A =
[[110 149 111 145 120]
 [120 151 150 104 130]]
Rows and columns are counted from 1.
row 1 col 1 = 110
row 2 col 5 = 130
row 1 col 5 = 120
row 2 col 2 = 151
row 2 col 3 = 150

X =
array([[104, 121, 136, 121, 131, 133, 114, 112, 133, 111, 134, 106],
       [123, 129, 124, 115, 131, 114, 131, 132, 123, 119, 120, 120],
       [116, 131, 137, 120, 129, 140, 124, 115, 129, 113, 140, 118],
       [124, 134, 133, 117, 123, 140, 131, 111, 117, 114, 138, 129],
       [102, 122, 137, 118, 133, 132, 115, 112, 132, 109, 133, 104],
       [120, 128, 135, 129, 136, 130, 127, 127, 135, 126, 131, 121]])
Indices start at 1.
(1, 1) -> 104
(5, 3) -> 137
(5, 8) -> 112
(4, 4) -> 117
(6, 12) -> 121
(1, 5) -> 131
(3, 9) -> 129
(4, 8) -> 111
(5, 4) -> 118
(5, 2) -> 122
(6, 10) -> 126
(2, 10) -> 119
(4, 6) -> 140
(4, 10) -> 114
(5, 12) -> 104
(1, 6) -> 133
(6, 11) -> 131
(6, 9) -> 135
(6, 5) -> 136
(3, 11) -> 140
(1, 3) -> 136
(1, 12) -> 106
(2, 11) -> 120
(5, 10) -> 109
(6, 6) -> 130
(4, 5) -> 123
(6, 4) -> 129
(1, 10) -> 111
(3, 1) -> 116
(2, 9) -> 123

data =
[[136 133 128 129 128 142 119 121 120 135 127]
 [137 133 129 128 129 144 120 121 121 135 128]
 [122 125 127 125 124 111 135 134 132 120 126]
 [124 123 131 123 130 118 141 135 138 119 131]
 [126 124 123 128 135 132 121 133 135 120 133]
 [135 134 135 124 121 128 135 122 120 135 124]
 [126 129 113 134 125 127 105 128 120 126 123]
 [127 128 117 132 128 130 110 129 124 126 126]
 [125 127 129 124 126 118 134 132 131 123 128]
 [124 123 120 129 135 128 120 135 136 118 132]
 [135 135 133 125 119 128 131 121 117 136 123]
 [133 129 141 119 130 129 148 128 133 128 132]]
Rows and columns are counted from 1.
(1, 1) => 136
(8, 10) => 126
(11, 4) => 125
(3, 11) => 126
(7, 9) => 120
(4, 3) => 131
(6, 2) => 134
(9, 9) => 131
(10, 5) => 135
(11, 7) => 131
(2, 2) => 133
(5, 2) => 124
(11, 1) => 135
(3, 1) => 122
(12, 8) => 128
(5, 8) => 133
(7, 3) => 113
(9, 4) => 124
(5, 11) => 133
(1, 2) => 133
(5, 6) => 132
(3, 8) => 134
(8, 11) => 126
(6, 9) => 120
(10, 2) => 123
(5, 4) => 128
(10, 10) => 118
(1, 10) => 135
(9, 10) => 123
(12, 1) => 133
(4, 2) => 123
(12, 11) => 132
(7, 10) => 126
(10, 7) => 120

W =
[[115 117 112 116 130 117 118 118 121 128 118 111 125]
 [115 115 112 142 108 110 111 124 113 108 121 118 126]
 [117 119 110 119 129 114 116 117 118 127 116 111 123]
 [131 133 114 141 124 112 113 137 130 121 115 132 120]
 [113 110 139 109 126 142 143 101 109 131 145 108 142]
 [118 119 121 120 123 123 122 129 130 122 120 123 122]
 [121 124 116 125 121 118 116 136 135 119 114 129 116]]
Indices start at 1.
(1, 1) -> 115
(2, 5) -> 108
(2, 2) -> 115
(4, 10) -> 121
(3, 2) -> 119
(7, 12) -> 129
(3, 10) -> 127
(5, 5) -> 126
(3, 7) -> 116
(4, 1) -> 131
(4, 6) -> 112
(2, 13) -> 126
(6, 5) -> 123
(5, 13) -> 142
(7, 8) -> 136
(3, 13) -> 123
(1, 12) -> 111
(4, 12) -> 132
(2, 4) -> 142
(2, 3) -> 112
(6, 13) -> 122
(7, 9) -> 135
(3, 4) -> 119
(1, 7) -> 118
(5, 11) -> 145
(5, 2) -> 110
(3, 11) -> 116
(4, 11) -> 115
(1, 11) -> 118

m =
[[126 120 127 121 130 130 126 127 125 125 126 123 120 123 130 129]
 [120 126 121 120 139 136 131  99 114 125 134 120 118 134 128 130]
 [153 115 121 137 146 124 128 116 135 147 129 145 125 145 139 138]
 [120 135 146 123 147 126 146 132 111 140 126 124 142 119 128 148]
 [127 121 131 122 130 124 125 134 125 128 126 130 120 130 127 127]
 [128 120 126 127 128 126 127 123 135 124 133 123 116 135 136 124]
 [121 116 125 123 125 127 129 123 130 123 130 126 121 130 128 122]
 [127 120 131 125 123 130 126 128 129 125 130 127 121 124 133 127]]
Rows and columns are counted from 1.
(1, 1) -> 126
(8, 9) -> 129
(8, 10) -> 125
(1, 6) -> 130
(4, 14) -> 119
(5, 16) -> 127
(3, 3) -> 121
(1, 4) -> 121
(3, 6) -> 124
(2, 10) -> 125
(5, 6) -> 124
(7, 11) -> 130
(3, 4) -> 137
(6, 13) -> 116
(5, 15) -> 127
(5, 1) -> 127
(6, 7) -> 127
(1, 8) -> 127
(7, 12) -> 126
(1, 9) -> 125
(4, 15) -> 128
(7, 10) -> 123
(1, 3) -> 127
(6, 12) -> 123
(1, 7) -> 126
(1, 2) -> 120
(1, 13) -> 120
(1, 11) -> 126
(5, 7) -> 125
(1, 5) -> 130
(8, 8) -> 128
(8, 1) -> 127
(7, 5) -> 125
(6, 5) -> 128
(5, 3) -> 131
(2, 15) -> 128

x =
[[144 131 113 118 126 124 125 123 121]
 [134 125 107 129 133 127 134 137 129]
 [136 146 126 126 123 127 138 125 138]
 [132 127 108 131 133 128 137 138 133]
 [133 144 123 130 125 127 141 130 141]
 [142 143 124 120 122 125 130 119 130]
 [134 145 124 129 125 127 141 128 140]]
Indices start at 1.
(1, 1) = 144
(3, 7) = 138
(5, 1) = 133
(7, 1) = 134
(2, 8) = 137
(4, 2) = 127
(2, 1) = 134
(7, 2) = 145
(1, 2) = 131
(6, 3) = 124
(7, 6) = 127
(7, 8) = 128
(4, 3) = 108
(4, 6) = 128
(5, 8) = 130
(6, 4) = 120
(5, 4) = 130
(7, 4) = 129
(6, 6) = 125
(6, 7) = 130

grid =
[[136 128 124 120 149 116 149 122 109 115 123 114 130 133]
 [141 126 138 131 144 146 111 141 109 141 129 129 130 131]
 [131 136 138 128 150 133 128 130 107 127 140 132 119 140]
 [141 146 128 120 135 129 133 107 104 128 116 136 137 121]
 [136 135 124 126 128 121 143 128 107 114 135 127 102 122]
 [136 137 142 121 137 139 121 141 107 118 137 129 137 136]
 [126 140 140 130 142 134 127 141 106 131 129 130 102 138]
 [138 104 129 137 137 128 134 115 114 127 114 125 125 139]
 [127 130 141 117 126 143 115 103 108 118 132 128 128 142]]
Indices start at 1.
(1, 1): 136
(3, 8): 130
(6, 10): 118
(8, 10): 127
(8, 5): 137
(4, 5): 135
(8, 8): 115
(6, 1): 136
(9, 13): 128
(8, 6): 128
(2, 12): 129
(2, 9): 109
(6, 2): 137
(6, 3): 142
(4, 3): 128
(9, 11): 132
(7, 11): 129
(1, 14): 133
(7, 8): 141
(1, 11): 123
(8, 12): 125
(5, 8): 128
(3, 1): 131
(1, 6): 116
(7, 5): 142
(3, 5): 150
(9, 1): 127
(2, 11): 129
(9, 6): 143
(4, 14): 121
(3, 14): 140
(7, 2): 140

B = [[129, 133, 125, 130, 123, 126, 127, 122], [109, 119, 135, 128, 131, 143, 129, 126], [121, 123, 129, 131, 128, 135, 133, 131], [151, 137, 126, 135, 116, 102, 124, 130], [135, 131, 130, 137, 117, 119, 124, 133], [118, 128, 131, 123, 134, 140, 123, 128], [141, 135, 130, 132, 124, 120, 123, 134], [118, 123, 136, 123, 140, 142, 127, 131], [126, 124, 128, 123, 130, 137, 127, 136], [143, 136, 123, 134, 122, 111, 125, 132], [116, 124, 125, 121, 139, 142, 133, 123], [123, 125, 124, 129, 124, 125, 133, 120]]
Indices start at 1.
(1, 1) => 129
(5, 5) => 117
(11, 1) => 116
(3, 6) => 135
(7, 7) => 123
(2, 5) => 131
(9, 6) => 137
(9, 2) => 124
(11, 5) => 139
(5, 4) => 137
(9, 1) => 126
(6, 8) => 128
(12, 7) => 133
(8, 7) => 127
(2, 3) => 135
(10, 1) => 143
(10, 8) => 132
(7, 6) => 120
(12, 6) => 125
(5, 3) => 130
(4, 8) => 130
(1, 5) => 123
(4, 2) => 137
(6, 7) => 123
(8, 6) => 142
(2, 1) => 109
(12, 8) => 120
(4, 6) => 102
(10, 6) => 111
(3, 2) => 123
(4, 3) => 126
(11, 7) => 133
(8, 3) => 136
